Here is a tiny trained network, its code and every weight. The questions are about switching its units off for an input and a class, where a switched-off unit gives its printed mean instead of its output.

import numpy as np


def w(rows, s, z=0):
    codes = np.array(rows[::2]) - 128.0
    scale = np.full(codes.shape[1], s)
    scale[-1] = z or s
    return codes * scale


def norm(h):
    return h / np.sqrt((h * h).mean(-1, keepdims=True) + 1e-5)


def f(y):
    return y / 2 * (1 + np.tanh(0.7978845608 * (y + 0.044715 * y**3)))


def log_softmax(a):
    a = a - a.max(-1, keepdims=True)
    return a - np.log(np.exp(a).sum(-1, keepdims=True))


def net(x, mask):
    res = np.array(x, float).reshape(1, 3) / 4 @ E
    u = 0
    for l in range(2):
        y = f(norm(res) @ A[l][:, :-1].T + A[l][:, -1])
        res = res + np.where(mask[u : u + 8], y, B[l][:, -1]) @ B[l][:, :-1]
        u += 8
    return log_softmax(norm(res)[-1] @ U[:, :-1].T + U[:, -1])


A, B = {}, {}
E = w([
[154,128,87,93],'x0',
[187,236,190,94],'x1',
[81,81,199,7],'x2',
],0.0015)
A[0] = w([
[193,227,209,110,186],'L0N0',
[175,113,99,101,129],'L0N1',
[169,122,107,168,150],'L0N2',
[115,135,124,126,143],'L0N3',
[192,155,89,233,206],'L0N4',
[128,132,134,125,91],'L0N5',
[76,2,83,203,252],'L0N6',
[173,139,87,163,151],'L0N7',
],0.0023,0.0019)
B[0] = w([
[14,146,109,129,209],'L0N0',
[119,140,95,107,131],'L0N1',
[121,117,120,78,147],'L0N2',
[131,130,122,114,137],'L0N3',
[100,107,142,20,212],'L0N4',
[140,114,137,148,109],'L0N5',
[71,251,157,92,250],'L0N6',
[118,103,122,70,151],'L0N7',
],0.0021,0.0017)
A[1] = w([
[117,164,108,82,198],'L1N0',
[85,14,74,175,90],'L1N1',
[155,167,179,152,164],'L1N2',
[193,143,97,230,67],'L1N3',
[197,158,71,236,148],'L1N4',
[234,173,201,116,118],'L1N5',
[120,3,91,167,1],'L1N6',
[83,128,184,113,128],'L1N7',
],0.0045,0.002)
B[1] = w([
[143,81,108,195,249],'L1N0',
[99,252,149,141,147],'L1N1',
[74,120,87,150,164],'L1N2',
[104,91,183,61,119],'L1N3',
[113,21,211,35,186],'L1N4',
[30,163,101,142,158],'L1N5',
[146,236,156,95,87],'L1N6',
[182,77,102,137,195],'L1N7',
],0.0036,0.0017)
U = w([
[115,54,192,51,154],'0',
[70,254,116,138,157],'1',
[129,103,93,154,245],'2',
[203,110,103,195,57],'3',
[227,184,177,150,1],'4',
],0.0099,0.0043)

Each question gives the input, the list of numbers given to net, and the class t.
The units are the neurons (one row each of A and B). Each row of codes is followed by its name. A weight is (code - 128) times the scale printed after its matrix; where a second scale follows, it is the last column's (A, B and U).
mask holds one flag per neuron, layer by layer. A switched-off neuron (its flag False) gives its mean, the last column of its row in B, instead of its output. The means were averaged over made-up inputs and are rounded, as every weight is.
A unit's drop is (log p(t) with every unit on - log p(t) with that unit switched off) / (log p(t) with every unit on - log p(t) with every unit switched off).
The circuit of an input: a set's keep is (log p(t) with only the set's units on - log p(t) with every unit switched off) / (log p(t) with every unit on - log p(t) with every unit switched off). Starting from the 12 units with the biggest drops (on a tie, the unit counted first), units are removed one at a time, each time the one whose removal leaves the highest keep (on an exact tie, the one counted first), for as long as the keep stays at least 0.8.
circuit, biggest first: the units of the circuit, biggest drop first
most important unit: the unit with the biggest drop
k most important neurons: the k neurons with the biggest drops, biggest first
top k neurons in layer l: the k neurons of layer l with the biggest drops, biggest first
drop when u is switched off: that unit's drop, to one decimal
input [4,7,3], class 1: most important unit -> L1N5
input [-8,-3,-8], class 0: circuit, biggest first -> (L1N4 L1N3)
input [7,5,-4], class 2: top 3 neurons in layer 0 -> (L0N6 L0N4 L0N0)
input [6,4,2], class 2: top 3 neurons in layer 1 -> (L1N1 L1N0 L1N6)
input [-7,-7,3], class 1: circuit, biggest first -> (L1N1 L1N6)
input [-7,0,2], class 2: circuit, biggest first -> (L1N4 L1N7)
input [7,-8,-6], class 1: 4 most important neurons -> (L1N1 L1N6 L1N7 L0N4)
input [-3,-5,3], class 1: top 2 neurons in layer 1 -> (L1N1 L1N4)
input [4,6,5], class 1: 4 most important neurons -> (L1N4 L1N5 L0N4 L1N3)
input [1,-5,-5], class 0: top 3 neurons in layer 1 -> (L1N4 L1N3 L1N5)
input [-1,-4,2], class 1: top 3 neurons in layer 1 -> (L1N4 L1N1 L1N3)
input [1,-6,4], class 1: 4 most important neurons -> (L1N1 L1N4 L0N4 L1N6)
input [-5,1,4], class 2: 3 most important neurons -> (L1N4 L0N4 L1N3)
input [-1,-2,1], class 3: most important unit -> L0N6
input [7,5,4], class 2: top 2 neurons in layer 0 -> (L0N6 L0N0)
input [3,-3,-4], class 0: 2 most important neurons -> (L1N4 L0N0)
input [-6,5,-1], class 2: 3 most important neurons -> (L0N6 L1N1 L1N2)
input [-6,4,5], class 2: top 2 neurons in layer 0 -> (L0N4 L0N6)
input [7,-6,-7], class 0: top 2 neurons in layer 1 -> (L1N4 L1N3)
input [5,3,-3], class 2: most important unit -> L0N4
input [5,-7,-4], class 1: top 2 neurons in layer 1 -> (L1N1 L1N6)
input [-1,-4,-6], class 0: drop when L1N4 is switched off -> 1.3
input [4,-7,2], class 1: drop when L1N1 is switched off -> 0.3
input [3,-8,0], class 1: drop when L1N1 is switched off -> 0.2
